Here is a tiny trained network, its code and every weight. The questions are about switching its units off for an input and a target symbol, where a switched-off unit gives its printed mean instead of its output.

import numpy as np


def w(rows, s, z=0):
    codes = np.array(rows[::2]) - 128.0
    scale = np.full(codes.shape[1], s)
    scale[-1] = z or s
    return codes * scale


def f(y):
    return y / 2 * (1 + np.tanh(0.7978845608 * (y + 0.044715 * y**3)))


def softmax(a):
    e = np.exp(a - a.max(-1, keepdims=True))
    return e / e.sum(-1, keepdims=True)


def log_softmax(a):
    a = a - a.max(-1, keepdims=True)
    return a - np.log(np.exp(a).sum(-1, keepdims=True))


def net(x, mask):
    ids = ['γδεζηθξσψω'.index(c) for c in x.split()]
    T = len(ids)
    res = E[ids] + P[:T]
    r = res
    for j in range(2):
        rows = slice(3 * j, 3 * j + 3)
        q, k, v = (r @ M[0][rows].T for M in (Q, K, V))
        z = softmax(np.where(np.tri(T) > 0, q @ k.T / 3**0.5, -1e9)) @ v
        o = O[0][rows]
        res = res + np.where(mask[j], z, o[:, -1]) @ o[:, :-1]
    y = f(res @ A[0][:, :-1].T + A[0][:, -1])
    res = res + np.where(mask[2:6], y, B[0][:, -1]) @ B[0][:, :-1]
    return log_softmax(res[-1] @ U[:, :-1].T + U[:, -1])


Q, K, V, O, A, B = {}, {}, {}, {}, {}, {}
E = w([
[114,191,99,198,142,155],'γ',
[151,177,131,166,81,187],'δ',
[154,115,144,221,131,154],'ε',
[89,182,110,142,93,96],'ζ',
[91,106,129,138,133,110],'η',
[70,128,209,89,146,161],'θ',
[123,70,93,156,93,60],'ξ',
[97,134,174,81,177,38],'σ',
[57,136,99,137,251,158],'ψ',
[116,157,69,100,178,194],'ω',
],0.023)
P = w([
[66,2,154,228,159,201],'0',
[93,18,49,152,140,149],'1',
[95,47,56,154,146,143],'2',
[97,71,78,149,144,141],'3',
[102,92,87,147,149,144],'4',
[105,112,93,140,153,146],'5',
[110,132,112,140,154,154],'6',
[113,151,111,133,158,153],'7',
[115,168,126,124,163,163],'8',
[117,182,137,120,161,166],'9',
[115,203,151,115,161,173],'10',
],0.0095)
Q[0] = w([
[79,170,65,19,125,76],'head 0',
[29,166,73,198,128,206],'head 0',
[27,30,203,96,183,205],'head 0',
[143,140,72,122,185,153],'head 1',
[246,124,37,84,28,181],'head 1',
[171,178,120,171,52,97],'head 1',
],0.012)
K[0] = w([
[68,159,147,77,111,112],'head 0',
[102,200,100,139,117,190],'head 0',
[183,189,162,70,198,128],'head 0',
[188,125,124,126,122,147],'head 1',
[148,4,119,151,99,117],'head 1',
[108,94,124,188,81,101],'head 1',
],0.018)
V[0] = w([
[47,151,158,117,169,97],'head 0',
[134,216,99,80,123,242],'head 0',
[118,115,157,3,113,142],'head 0',
[194,164,27,51,221,160],'head 1',
[145,182,75,93,18,155],'head 1',
[77,85,98,73,86,131],'head 1',
],0.014)
O[0] = w([
[167,166,213,188,167,100,209],'head 0',
[185,8,156,166,90,60,241],'head 0',
[219,110,148,167,166,211,2],'head 0',
[2,127,74,10,126,106,214],'head 1',
[49,201,141,123,63,234,108],'head 1',
[103,84,189,138,30,94,148],'head 1',
],0.0084,0.0093)
A[0] = w([
[198,27,129,84,10,39,194],'neuron 0',
[176,2,127,116,52,100,68],'neuron 1',
[96,50,138,137,85,160,112],'neuron 2',
[195,176,92,107,34,133,6],'neuron 3',
],0.017,0.0025)
B[0] = w([
[202,94,61,188,223,201,250],'neuron 0',
[5,182,236,39,36,51,223],'neuron 1',
[219,187,82,159,90,241,196],'neuron 2',
[130,54,122,53,154,29,148],'neuron 3',
],0.011,0.021)
U = w([
[124,128,82,246,153,169,206],'γ',
[104,163,97,127,62,76,225],'δ',
[161,151,97,131,126,116,17],'ε',
[155,99,124,136,113,131,173],'ζ',
[107,103,123,145,168,134,4],'η',
[99,129,119,97,135,157,140],'θ',
[117,106,151,156,128,147,86],'ξ',
[153,170,121,155,169,146,61],'σ',
[147,135,108,137,125,127,31],'ψ',
[164,127,103,134,120,125,79],'ω',
],0.012,0.0039)

Each question gives the input, a string of symbols that net reads in full, and the target symbol t.
The units are the heads (3 rows each of Q, K, V and O) and the neurons (one row each of A and B). Each row of codes is followed by its name. A weight is (code - 128) times the scale printed after its matrix; where a second scale follows, it is the last column's (O, A, B and U).
mask holds one flag per unit, heads first, then neurons. A switched-off unit (its flag False) gives its mean, the last column of its rows in O or B, instead of its output. The means were averaged over made-up inputs and are rounded, as every weight is.
A unit's drop is (log p(t) with every unit on - log p(t) with that unit switched off) / (log p(t) with every unit on - log p(t) with every unit switched off).
The circuit of an input: a set's keep is (log p(t) with only the set's units on - log p(t) with every unit switched off) / (log p(t) with every unit on - log p(t) with every unit switched off). Starting from all 6 units, units are removed one at a time, each time the one whose removal leaves the highest keep (on an exact tie, the one counted first), for as long as the keep stays at least 0.8.
units of the circuit, in order: the units of the circuit, biggest drop first
k most important neurons: the k neurons with the biggest drops, biggest first
which heads matter: for each layer, one digit per head in row order, 1 if its drop is at least 0.15 and else 0, layers parted by /
drop of u: that unit's drop, to one decimal
input γ γ ζ ε θ, target ξ: units of the circuit, in order : (head 1; neuron 1; head 0)
input ω ξ ψ σ η, target η: units of the circuit, in order : (neuron 0; neuron 1; head 1)
input ε ω η σ ε ω ζ, target γ: which heads matter : 00
input γ ε ξ ζ ε δ ψ ε, target δ: which heads matter : 10
input ω ζ ψ ζ σ ζ ζ ω ζ σ θ, target σ: units of the circuit, in order : (head 0)
input ω ψ ω ψ, target θ: units of the circuit, in order : (neuron 1; head 1; neuron 0)
input ω ζ η, target θ: which heads matter : 11
input ζ ω ζ ζ σ ω σ, target θ: units of the circuit, in order : (head 1; neuron 1; head 0; neuron 0)
input ε ζ δ γ γ ξ ζ ψ θ, target η: units of the circuit, in order : (head 1; neuron 0)
input ζ σ γ ξ, target γ: which heads matter : 01
input ζ ω η ζ ω ω ψ ψ θ, target η: which heads matter : 01
input ζ γ ζ δ, target ζ: units of the circuit, in order : (neuron 3; head 1)
input ζ ψ ζ ζ ζ ξ ε ζ ζ ζ ψ, target η: units of the circuit, in order : (head 1; head 0)
input η γ η, target γ: units of the circuit, in order : (neuron 0)
input δ ψ γ ζ ω θ δ ξ, target γ: which heads matter : 00
input ψ η ζ γ ζ ζ ζ ζ ζ η, target γ: 2 most important neurons : (neuron 1; neuron 3)
input ζ ψ γ η, target η: 3 most important neurons : (neuron 0; neuron 1; neuron 2)
input ω ψ η ζ, target γ: which heads matter : 01
input ζ σ θ ζ δ, target ζ: units of the circuit, in order : (neuron 0; neuron 1; neuron 3; head 1)
input σ ζ ω γ ω γ σ, target θ: 2 most important neurons : (neuron 0; neuron 2)
input η ζ σ γ θ ζ ω ε ε, target δ: which heads matter : 11
input σ δ ζ ξ θ ω η, target θ: which heads matter : 11
input η γ ζ ω ζ δ ζ ζ ψ, target η: most important neuron : (neuron 1)
input ζ σ θ θ ξ ψ ζ σ ζ θ, target σ: drop of head 0 : 0.7
input ω ψ ζ ζ ω ω ζ ψ, target θ: drop of neuron 0 : 0.0
input ζ ζ ψ ω ζ θ γ γ, target δ: drop of head 0 : 1.0
input ζ γ ω ζ ζ σ ω, target θ: drop of neuron 0 : 3.0
